Each row was made from one walk, in order. Every step used is in the known rows, and no mark comes twice. Write each row's walk.
Each row is shifted at random along 5 fixed directions that mean nothing.
Known rows:
X > L > C > Z > J > T > M > Y: |  -84 |   71 | -110 |  172 | -345 | -143 |   -8 | -113 |  212 |  175 |  140 | -247 |    4 | -320 |   12 |  369 |   41 |  -50 | -198 | -119 | -208 |  -53 |   56 |   26 |  -71 |   44 |   36 | -115 | -139 |   72 | -107 | -165 |  217 |  376 | -102 |  211 | -341 |  125 | -201 |   13 |  194 |
T > M > X > L > Y > C > Z > J: | -197 |  -36 |   54 |  113 | -200 | -112 | -141 |   28 |  235 |  168 |  145 |  -97 |  -74 | -303 | -241 |  219 |  221 |  -17 | -204 |   15 | -117 | -219 |   26 |   -4 |  -85 |  -28 | -130 |   15 |   43 |   30 | -140 |    6 |   83 |  230 | -121 |   60 | -140 |  104 | -171 |    3 |  145 |
C > J > Z > T: |  -81 |   76 |   51 |  -12 | -111 | -381 |  176 |   65 |  254 |  255 |   35 | -203 |  -91 | -299 | -298 |  127 |  -63 |  -55 |   16 |   -9 | -215 | -189 |    2 |    3 | -329 | -198 | -189 |  -48 |  -91 |  118 | -267 | -165 |  -55 |  238 |  -68 |  313 |   90 |  255 |   74 |  107 |  197 |
Z > X > L > M > Y: | -130 |   49 |   50 |  153 | -448 |    5 |  -88 |  -86 |  264 |   35 |  130 |  -68 | -147 | -255 | -236 |  279 |  311 |  -97 | -323 | -139 |  -36 |   -6 |  108 |  -31 |   -6 |   68 |  150 |   40 |  -56 |   42 | -101 |  -11 |  181 |  294 | -246 |  -38 | -204 |  180 | -103 |  145 |  235 |
C > Z > J > X > T > M: | -274 |  -43 |   93 |  122 |    4 |    7 |  -98 |  151 |  135 |  139 |  -27 |    3 | -356 | -280 | -319 |   78 |  308 |   22 |  -94 | -103 |  -16 | -107 |    5 |  -17 | -127 |   19 | -153 |   60 |  135 |   56 |  -57 |  117 |  155 |  195 | -172 |  -55 |  108 |   59 | -197 |   45 | -103 |
M > X > Z > C > J > T > L > Y: | -148 | -103 |  -12 |   47 | -157 | -115 | -144 |   -8 |  230 |  131 |   70 | -185 | -138 | -281 | -187 |  199 |  179 |  -19 | -253 |  -60 |  -53 |  -85 |  -25 |  -66 |  -79 |   64 |  -40 |  -45 |   57 |  244 |  -45 |   22 |  208 |  334 | -160 |  -22 | -159 |   98 | -162 |   70 |   54 |
C > Z > J > T > X: | -146 |   99 |  -38 |  190 |   35 | -203 |   10 |  -55 |  135 |  286 |  110 | -250 | -200 | -324 | -141 |  248 | -126 |  -48 | -269 |  -19 |  -91 | -169 |  -91 |  -18 | -131 |  -65 | -138 |  -87 | -150 |   91 | -115 | -203 |  106 |  207 | -111 |  275 |  -60 |  170 | -234 |   77 |  165 |
Y > C > Z > J: | -160 |  -97 |    6 |  196 | -288 | -126 | -218 |    2 |  238 |   58 |   99 |  -46 |  -80 | -217 | -287 |   97 |  179 |    9 | -233 | -121 |  -40 | -223 |   58 |  -28 |  113 |  -27 |  117 |   77 |   70 |   68 |  -94 |   69 |  161 |  162 | -106 | -142 | -155 |  129 | -266 |    1 |  205 |
L > M > Y > X > T: | -237 |  -70 |   26 |  111 |   66 |    8 |  191 |   97 |  290 |   25 |  101 | -201 | -383 | -197 | -242 |  235 |  227 |  -48 |  -19 |  113 |  -30 | -153 |    6 |  -27 | -209 |    3 |  -72 |  175 |  -56 |  232 |   -5 |  115 |  107 |  259 |  -79 |   73 |   27 |  -45 |  -22 |   56 |  -60 |
C > J > T > Z > X: |  -92 | -248 |  -32 |  261 |  166 |  115 | -179 |   68 |   47 |  -64 |  -18 | -179 | -402 |  -88 | -323 |  -44 |  180 |   36 | -397 | -135 |  145 | -207 |   57 |  -43 |  281 |  -95 |  256 |  149 |  138 |  258 |  144 |  174 |  247 |  -33 | -270 | -301 |  -32 |   71 | -405 |   -7 |  -28 |
X > L > Z > J > T > M > Y: | -134 | -203 |   11 |   77 | -154 |  -54 |   -1 |  129 |   95 |   43 |  -55 | -124 |  -17 | -195 | -225 |   83 |  314 |  -18 |  -40 | -173 | -147 |  -27 |   71 |   25 | -136 |  -25 |   39 |   62 |  124 |  105 |  -77 |   58 |  170 |  267 | -154 |  -46 |   -4 |  -67 |  -48 |   71 |  -56 |
Y > T > L > X > Z > C > J: | -236 | -267 |    8 |  114 |  101 | -101 |   47 |  143 |  228 |   56 |   24 | -248 |   54 | -148 | -371 |   49 |   24 |   42 |    9 |   30 | -155 | -354 |   28 |   54 | -101 | -112 |   -3 |   91 |   41 |  253 |  -80 |   44 |  117 |  147 |  106 |  -82 |  -31 |   54 | -154 |  -60 |   -9 |
Z > C > J > T > M: | -262 | -216 |  -87 |  255 |  -22 |  -90 |  -57 |  111 |  103 |  110 |  -58 | -155 |   24 | -206 |    6 |  -15 |   96 |   88 |   58 | -166 | -105 | -124 |  -25 |    5 |  -34 |  109 |  -30 |   -7 |  139 |  153 |  -36 |   92 |  315 |  320 |   30 |  -76 |   -8 | -254 | -285 |  -88 | -204 |
Y > X > T > C: | -211 |   45 |  -56 |  178 |   60 | -146 |   28 |  -25 |  267 |  177 |   93 | -185 | -370 | -279 | -230 |  275 |   77 |  -80 |  -95 |   23 |  -10 | -235 |  -41 |  -76 | -170 |   36 |  -20 |  -13 | -135 |   94 | -103 |  -98 |   90 |  246 |   59 |   91 |   -3 |  121 | -153 |   61 |  152 |
M > X > L > Z > J: |  -45 |  -29 |   -9 |   60 |   99 |  106 |  -85 |   32 |  165 |   31 |  130 | -234 | -206 | -183 | -214 |  155 |  164 |    6 | -235 |   62 |  -42 | -230 |  102 |  -18 |   80 |  -38 |   -8 |   23 |   30 |  177 |   21 |  110 |   77 |   78 | -257 |   60 | -121 |    3 | -226 |    6 |   40 |
M > X > Z > T > L > Y: |    1 |  -71 |  -69 |   83 | -170 | -288 |  113 |  -96 |  288 |   92 |   28 | -330 |  168 | -251 | -116 |  244 | -173 |  -58 |  105 |  -42 | -216 | -104 |   36 |  -19 | -344 |   -8 |   71 |  -13 | -173 |  249 | -119 | -198 |  165 |  399 |   10 |  163 | -271 |  116 |   19 |   56 |  144 |
Y > C > J > Z: | -188 | -318 | -145 |  116 | -150 | -175 |  -13 |   18 |  239 |  -62 |   25 | -240 |  143 | -132 |   -2 |   44 | -157 |   50 |   11 |  -10 | -115 | -278 |  -21 |   -2 |   60 |   14 |  241 |  110 |   12 |  279 |  -61 |   84 |  266 |  442 |  218 | -139 | -213 | -173 | -260 | -178 |   30 |
T > C > Z > X > L > Y: |    1 |   93 |   23 |  121 | -285 |  -92 |  -90 | -187 |  310 |   58 |   63 | -180 | -112 | -266 | -339 |  256 |   71 |  -93 | -278 | -113 |  -50 |  -84 |  105 |  -25 |  -31 |  -12 |  224 |  -33 | -206 |  110 | -142 | -199 |  158 |  170 | -161 |   -7 | -283 |  425 | -147 |  136 |  368 |
Y > X > L > C: | -212 | -128 |  -22 |  207 |   -5 | -129 |   75 |  -51 |  264 |  -11 |  100 | -264 |   20 | -187 | -121 |  190 |   -4 |  -63 |  201 |  109 |  -91 | -304 |   29 |  -45 | -226 |   68 |  117 |  124 | -155 |  126 | -184 |  -58 |  144 |  400 |  199 |  -39 | -115 |   -4 |  -35 |   28 |  156 |
Z > C > J > X > T > M: | -255 | -242 |   -7 |  329 |   30 | -147 |  130 |   98 |  147 |   63 | -143 | -163 |   58 | -161 | -184 |  -26 | -116 |   40 |  254 | -138 | -144 | -179 |   27 |   50 | -235 |  -14 |   81 |  237 |  -39 |  169 | -123 |   -5 |  259 |  312 |  174 | -131 |   -5 |  -14 | -170 |  -81 | -106 |
Y > T > M > X > L > C: | -269 | -221 | -112 |  307 |  116 |  202 | -139 |   18 |  139 | -104 |   96 | -269 | -249 | -102 |  -54 |  133 |  281 |   13 |  -92 |   37 |   81 | -253 |   88 |  -81 |  134 |  155 |  238 |   54 |   51 |  244 |  116 |  219 |  294 |  263 |   25 | -236 | -126 | -167 | -299 |  -42 |  -80 |
X > Z > C > J: | -206 | -118 |   49 |   33 |   85 |   19 |  -47 |  150 |  243 |   94 |   66 | -154 | -173 | -188 | -504 |   95 |  288 |   26 | -257 |   28 |  -61 | -317 |   40 |   44 |   94 |  -97 |  -51 |  -33 |  116 |  165 |  -42 |   95 |   52 |    0 |  -75 |  -58 |    5 |  203 | -217 |   21 |   55 |
Z > X > T > L: |  -80 | -107 |  -96 |  215 |   19 |    6 |  -93 |   -6 |  157 |   10 |  -55 | -261 |   37 | -121 | -195 |    4 |  -82 |   39 |   40 | -192 |  -76 | -159 |   33 |  -86 | -165 |   53 |  251 |  192 |  -68 |  191 |   72 |  -45 |  301 |  199 |  -15 | -153 | -140 |   -1 | -206 |  -45 |   -4 |
T > M > Y > C: | -274 | -216 |  -57 |  363 | -350 |  -65 | -149 |   18 |  238 |  -65 |    5 |    1 | -141 | -156 | -293 |  164 |  332 |  -81 | -148 | -184 |   52 | -127 |  115 |  -39 |   72 |   68 |  368 |  116 |   37 |   78 |  -66 |   52 |  249 |  325 |   95 | -314 | -156 |  -33 | -210 |   59 |  163 |
J > Z > T > M > X > L: | -153 |   72 |   33 |   92 | -175 |  144 | -240 |  -13 |  159 |   48 |   70 |  -97 | -235 | -226 | -255 |  166 |  298 |  -38 | -336 | -150 |   16 |  -59 |   64 | -124 |  -56 |   47 |  144 |   65 |    0 |   -8 |    1 |  -14 |  204 |  209 | -254 |  -37 |  -72 |   72 | -167 |   73 |  104 |
X > L > Z > C > J: | -177 |  -43 |   84 |   52 |  -86 | -122 |  -73 |   69 |  282 |  136 |   91 | -113 |  -47 | -250 | -414 |  117 |  174 |  -20 | -182 |  -25 | -102 | -260 |   40 |   35 |  -32 |  -84 |  -65 |  -18 |   38 |   91 | -167 |  -21 |   30 |  126 |  -61 |    2 |  -34 |  214 | -160 |   51 |  177 |
Z > C > J > X > T > L > M: | -206 | -112 |  -55 |  352 | -210 |  -24 |  -28 |  -66 |  191 |   27 |   -4 | -216 |  -29 | -153 | -116 |   49 | -221 |   13 |   33 | -212 |  -96 | -194 |  109 |  -13 |    3 |  119 |  253 |  123 | -151 |  247 |  -87 |   -1 |  299 |  303 |   98 | -183 | -212 |   35 | -339 |  -64 |   42 |
C > J > X > T > M > Y > L: | -253 |  -76 |   45 |   46 | -282 |  193 | -256 |  137 |  222 |  -28 |  -24 |   40 | -175 | -158 | -474 |   82 |  603 |  -40 | -225 | -196 |   15 |  -21 |  156 |  -91 |  -38 |   -8 |  147 |  -63 |  150 |   26 |  -12 |  112 |  173 |  181 | -228 | -242 |   68 |  -77 |  -96 |  116 |   -9 |
Z > J > T > L: | -148 | -283 |  -97 |  189 |  -43 |   56 | -282 |  110 |    4 |  -17 | -140 | -155 |   50 |  -60 | -209 | -242 |  139 |   96 |  -54 | -347 |  -25 | -106 |   27 | -134 |   34 |   69 |  287 |  113 |  192 |  196 |   82 |  148 |  366 |  135 | -118 | -354 |   55 | -182 | -268 |  -13 | -151 |
T > X > L > M > Y: | -131 |   91 | -139 |   71 |  -17 |  242 |   45 |  -46 |  218 |   57 |  236 | -358 | -191 | -245 |   22 |  396 |  293 |  -45 | -367 |  118 |  -78 | -121 |   50 |    3 |   97 |  160 |  -31 | -252 |  -77 |  169 |  107 |   25 |  171 |  217 | -196 |  251 | -268 | -131 | -240 |   20 |  -11 |
M > X > L > Y: |  -63 |   56 |  -20 |   24 |  -85 |   73 |   -1 |  -87 |  299 |   24 |  119 | -243 | -136 | -228 | -233 |  253 |  258 |  -74 | -267 |   62 |  -17 |  -76 |   67 |  -62 |  -51 |   33 |   90 | -108 |  -93 |  175 |    6 |  -31 |  152 |  189 | -208 |  103 | -174 |  147 |  -74 |  125 |  131 |
C > J > Z > T > X: |  -84 |  167 | -104 |  315 |  -92 | -195 |  -29 | -178 |  215 |  216 |  116 | -297 | -186 | -294 | -135 |  322 | -310 |  -77 | -369 |  -91 |  -57 | -144 |   -7 |  -29 |  -24 |  -86 |  107 | -130 | -279 |  144 |  -58 | -294 |  174 |  213 |  -84 |  260 | -249 |  288 | -328 |   45 |  309 |
M > Y > C > Z > X > T: | -111 |  -36 |   40 |  157 |    2 | -148 |  168 |   38 |  269 |   95 |   64 | -225 | -308 | -215 | -337 |  226 |   64 |  -47 |  -61 |   33 |  -81 | -226 |   31 |   32 | -197 | -106 |   19 |  295 | -146 |  195 |  -85 |  -43 |   61 |  191 |  -30 |   37 | -104 |  283 |  -70 |   26 |  160 |
J > T > X > L > Z > C: | -210 | -177 |  108 |  240 | -229 | -127 | -336 |   37 |  140 |    8 |    0 |   26 | -320 | -242 | -227 |   90 |  326 |  -37 | -257 | -214 |   93 | -129 |   -4 |  -79 |   68 |  121 |   90 |  291 |  149 |   64 | -179 |  102 |  189 |  350 | -135 | -355 |  -53 |   14 | -238 |  106 |  182 |
M > Y > L > Z > X > T > C: | -210 | -434 |  -96 |  234 |  179 |   71 | -133 |  147 |   86 |  -92 |  -80 | -214 | -244 |  -68 | -130 |   -6 |  325 |   46 |  -31 |  -91 |   63 | -219 |    9 |  -65 |   58 |  116 |  202 |  248 |  197 |  282 |  108 |  272 |  271 |  256 |   26 | -401 |   -3 | -262 | -251 |  -93 | -187 |
Z > C > J > T > M > Y > X > L: | -210 |   52 |   65 |  169 | -380 |  -88 | -129 |  -75 |  288 |   88 |   92 |  -85 |   15 | -267 | -267 |  227 |   92 |  -74 | -182 | -160 | -123 |  -58 |   29 |  -63 | -237 |    6 |  134 |  162 | -164 |  -42 | -214 | -193 |  211 |  335 |  -85 |   -7 | -152 |  137 |  -67 |   78 |  265 |
M > Y > T > Z > X > L: |   55 |  205 | -128 |  104 |  -90 |  -57 |   95 | -205 |  301 |   67 |  163 | -413 |   48 | -252 |  -54 |  374 | -268 |  -65 | -108 |   39 | -225 | -174 |   80 |   -4 | -228 |  -47 |  166 |   23 | -409 |   87 |  -89 | -349 |  144 |  245 |  -69 |  308 | -405 |  161 | -118 |  -28 |  315 |
X > Z > T > M > Y > C: | -329 | -307 |  -54 |  255 | -195 |   46 | -238 |  137 |  196 |  -81 |   38 |  -22 | -327 | -170 | -199 |  183 |  546 |  -12 | -225 |  -95 |   86 | -127 |   49 |  -62 |  119 |  160 |  185 |  151 |  227 |  160 |   51 |  259 |  266 |  361 |  -23 | -334 | -126 | -235 | -235 |   -4 |  -46 |

Which walk is each row?
| -122 |  176 |   14 |  -10 |  137 |  105 |  109 |   58 |  190 |  173 |  143 | -309 | -191 | -255 | -338 |  292 |  197 |  -83 | -124 |  107 | -160 | -275 |   84 |    0 | -272 |  -72 |  -97 |  -95 | -181 |   -7 |  -94 | -207 |  -53 |   70 |  -55 |  328 |  -26 |  118 |  -33 |   74 |  109 |	Y > C > Z > T > M > X > L
| -143 |   13 | -146 |   77 | -110 | -160 |   48 | -104 |  264 |  173 |  183 | -325 | -153 | -291 |   62 |  324 | -258 |  -13 | -225 |   77 | -133 | -268 |  -35 |   -1 |   36 |   15 |   -4 | -108 | -165 |  245 |  -73 |  -65 |  160 |  414 |   76 |  220 | -284 |   79 | -335 | -135 |  142 |	L > M > X > T > C > J > Z
| -284 | -131 |   19 |  329 | -110 |  138 | -189 |   85 |  165 |  -48 |  -90 |  -25 | -316 | -143 | -427 |   10 |  307 |    7 | -187 | -234 |   59 |  -71 |  181 |   -5 |  118 |  -18 |  246 |  -35 |   60 |  181 |  -11 |  110 |  274 |   54 | -127 | -293 |   23 |   61 | -310 |   78 |  -34 |	Z > C > J > X > L > Y > T > M
| -205 | -275 |   40 |  -25 |  -99 | -160 |  -10 |   85 |  242 |  -35 |   30 | -129 | -181 | -196 | -369 |  182 |   28 |   -2 | -104 |  -21 |  -96 | -204 |   -3 |   23 | -123 |  -70 |  148 |  249 |    2 |  256 | -128 |   67 |  154 |  357 |   18 | -168 | -119 |  182 |  -86 |    5 |   86 |	M > Y > T > C > J > X > Z
| -192 |  -36 |   20 |   71 |  398 |   73 |  235 |  190 |  145 |  123 |  101 | -356 | -499 | -226 | -388 |  353 |  281 |  -64 | -150 |  267 | -104 | -425 |   60 |  112 |  -51 |  -76 | -271 |  -56 |  -62 |  209 | -115 |   -9 | -131 |   33 |   10 |  196 |   23 |   63 | -127 |   90 |   24 |	L > M > Y > T > X > Z > C
|    1 | -222 |  -60 |  217 |  220 |  121 |   71 |   84 |   79 | -124 |   -6 | -332 | -239 |  -65 | -195 |  113 |  104 |   -6 |  -42 |    4 |   -7 | -265 |  185 |   65 |   89 |  -61 |  195 |  134 |  -34 |  302 |   20 |   61 |  118 |  103 |  -89 | -129 | -130 | -151 | -239 |  -12 |  -58 |	J > T > M > Y > L > Z > X
| -301 | -186 |  -41 |  239 |    6 |  -55 |   45 |   39 |  185 |   69 |   96 | -206 | -162 | -179 | -194 |   77 |   -1 |  -14 | -231 |   27 |  -10 | -246 |    1 |   17 |   38 |  -44 |  105 |    7 |  -49 |  271 |  -98 |   68 |  193 |  232 |   40 |  -88 |  -14 |  102 | -257 |   -5 |   19 |	L > M > Y > T > C > J > X
| -267 |   18 |  -58 |  119 |  -41 |  -93 |   16 |   27 |  221 |  159 |  124 | -188 | -326 | -286 | -174 |  275 |  220 |  -86 | -145 |   41 |  -64 | -198 |    9 |  -37 | -158 |   42 |  -58 | -141 |  -90 |  109 | -163 |  -51 |   61 |  278 |   16 |  106 |   36 |   26 |  -95 |  100 |  110 |	J > X > L > M > Y > T > C
| -181 | -306 |  -29 |  186 |  -29 |  -90 |  -11 |   79 |  148 |   16 |   68 | -263 |  202 | -167 |  -78 |   80 |   71 |   54 |   87 |   19 | -203 | -293 |   25 |   49 |  -87 |  -16 |   -6 |  124 |   77 |  149 |  -82 |   89 |  190 |  268 |   41 |  -59 | -156 | -124 | -167 | -116 |  -37 |	T > M > Y > X > L > C > Z > J
| -326 | -275 |  -72 |  270 | -172 |  157 | -200 |   66 |  191 | -114 |  124 | -119 | -340 | -145 |  -54 |  193 |  456 |  -16 | -314 |   26 |  112 | -202 |   49 |  -64 |  233 |  209 |  204 |  179 |  134 |  214 |   40 |  288 |  270 |  385 |  -10 | -328 | -196 | -282 | -308 |  -56 |  -17 |	J > Z > X > L > M > Y > C
| -145 |  -94 |   31 |   65 |  -73 |   63 | -136 |   51 |  193 |   40 |   80 | -118 | -202 | -224 | -289 |  231 |  258 |   10 | -214 |   21 |  -62 | -175 |   97 |  -33 |    5 |  -23 |  -52 |   54 |   89 |  134 |  -13 |  129 |  146 |  208 | -247 |  -36 | -145 |   12 | -181 |    6 |   28 |	T > M > Y > L > X > Z > J
| -119 | -222 |  -46 |  227 |  -36 |  -73 |  -70 |   17 |  181 |   28 |   31 | -224 |  -71 | -150 | -245 |   59 |   41 |   36 | -136 |  -83 |  -81 | -257 |   54 |   10 |   92 |  -66 |  137 |   87 |   22 |  221 |  -19 |   79 |  196 |   89 |  -55 | -128 | -142 |  100 | -289 |  -62 |   62 |	L > Y > X > T > C > Z > J
| -150 | -291 |  157 |  172 | -263 | -168 | -186 |   94 |  146 |  -49 | -107 |   39 |  -12 | -135 | -489 |  -63 |  164 |  -27 |  -17 | -261 |  -66 |  -73 |  119 |  -24 | -141 | -152 |  213 |  339 |  117 |  104 | -170 |   99 |  143 |  198 | -179 | -321 |   49 |  128 |  -32 |  111 |  140 |	M > Y > T > X > L > Z > J
| -173 | -168 |  -71 |   -5 | -157 | -185 | -176 |    3 |  278 |   37 |  179 | -182 |  -92 | -316 |  117 |  301 |   11 |    6 |  -56 |   15 |  -89 | -139 |  -83 |  -49 | -168 |  196 |  -63 |  125 |   62 |  250 |  -31 |   86 |  217 |  631 |  -16 |   -4 | -314 | -245 | -206 |  -91 |   -6 |	M > Y > C > J > X > T > L > Z
| -175 | -396 |  -32 |  112 |  -65 | -105 |  -11 |   17 |  219 |  -90 |  -57 | -255 |  266 | -144 |  -35 |  -33 |   33 |   40 |   71 |  -10 | -122 | -129 |  -44 |  -21 | -140 |   75 |  148 |  195 |   59 |  283 |  -76 |   99 |  322 |  421 |   45 | -221 | -167 | -136 |  -86 |  -79 |  -70 |	T > Z > C > J > X > L > Y
| -299 | -243 |  151 |   21 | -415 | -150 | -240 |   43 |  287 |  -41 |   80 |  103 | -319 | -265 | -392 |  220 |  216 |  -26 | -285 | -110 |   27 | -107 |   -8 |  -38 |  -13 |   53 |  150 |  340 |  108 |  163 | -167 |  175 |  210 |  493 | -100 | -343 | -173 |  216 | -150 |   53 |  170 |	L > M > Y > C > J > X > Z
| -196 | -148 |   44 |  270 | -240 | -188 |  -86 |    7 |  222 |   24 |   50 |  -90 | -272 | -249 | -229 |  293 |  132 |  -53 | -157 | -101 |  -39 | -199 |   28 |    1 |  -30 |   42 |   85 |  290 |  -37 |  103 | -215 |  -29 |  175 |  390 |    9 | -175 | -205 |   90 | -183 |   51 |  221 |	J > T > M > Y > X > Z > C
| -195 | -154 |   -8 |  253 | -160 |  -42 |  -37 |   47 |  180 |  -39 |  -92 | -110 |  -55 | -165 | -285 |   38 |   51 |   12 |   84 | -202 | -110 |  -86 |  158 |   37 | -102 |  -49 |  208 |   19 |  -43 |  173 |  -99 |   -6 |  246 |  188 |  -19 | -138 |  -59 |    7 | -182 |   25 |  -16 |	C > Z > J > X > L > Y > T > M
| -116 | -213 |  -15 |   41 |   41 |   12 |  241 |  146 |  110 |    6 |   -3 | -325 |  -42 | -134 | -282 |  129 |  149 |  -46 |   50 |   -1 | -198 | -212 |  109 |   73 | -178 |  -52 |   43 |   19 |  -22 |  251 |  -79 |   20 |   57 |  194 |   -8 |   46 |  -23 |  -19 |    5 |   68 |  -72 |	J > X > Z > T > L > M > Y
| -172 | -235 |  -76 |  220 | -146 |  -46 |   12 |   43 |  138 |   35 |   26 | -217 |  -63 | -196 |  -98 |  206 |  179 |   -1 | -191 | -116 |  -98 |  -96 |   44 |   41 |   39 |   21 |  105 |   53 |   60 |  215 |    3 |   59 |  279 |  321 |  -67 |  -64 | -202 |  -37 | -229 |  -22 |  -31 |	L > X > Z > C > J > T > M > Y
| -301 |  -66 |   41 |  146 |  -34 |   21 |   53 |   51 |  177 |  106 |   35 | -191 | -129 | -213 | -213 |  101 |   42 |  -26 |   33 |  -19 | -122 | -209 |   41 |   -1 | -152 |   85 |  -24 |   26 |  -93 |  132 | -158 |   -2 |  118 |  268 |   62 |   19 |   15 |  -67 | -150 |   17 |  -20 |	Y > C > J > T > X > L > M
|  -65 |  -36 |  -79 |   67 |    7 |  162 |  -43 |  -33 |  224 |   -7 |  107 | -328 | -154 | -201 | -108 |  228 |  274 |   -7 | -272 |   26 |  -39 |  -94 |   76 |  -28 |   50 |   80 |   80 | -138 |  -15 |  247 |  111 |   45 |  219 |  156 | -217 |   80 | -233 |  -11 | -203 |   20 |  -32 |	C > Z > T > M > X > L > Y
| -207 |   89 |   63 |  112 | -133 | -192 |  -77 |  -29 |  256 |  214 |  137 |  -90 | -290 | -316 | -358 |  201 |    2 |  -93 | -319 |  -15 |  -11 | -216 |   17 |  -34 |  -97 | -105 |  -30 |  -75 | -128 |   99 | -257 | -139 |   28 |  238 |  -86 |   66 |   -3 |  346 | -177 |  123 |  278 |	Y > L > Z > T > C > J > X
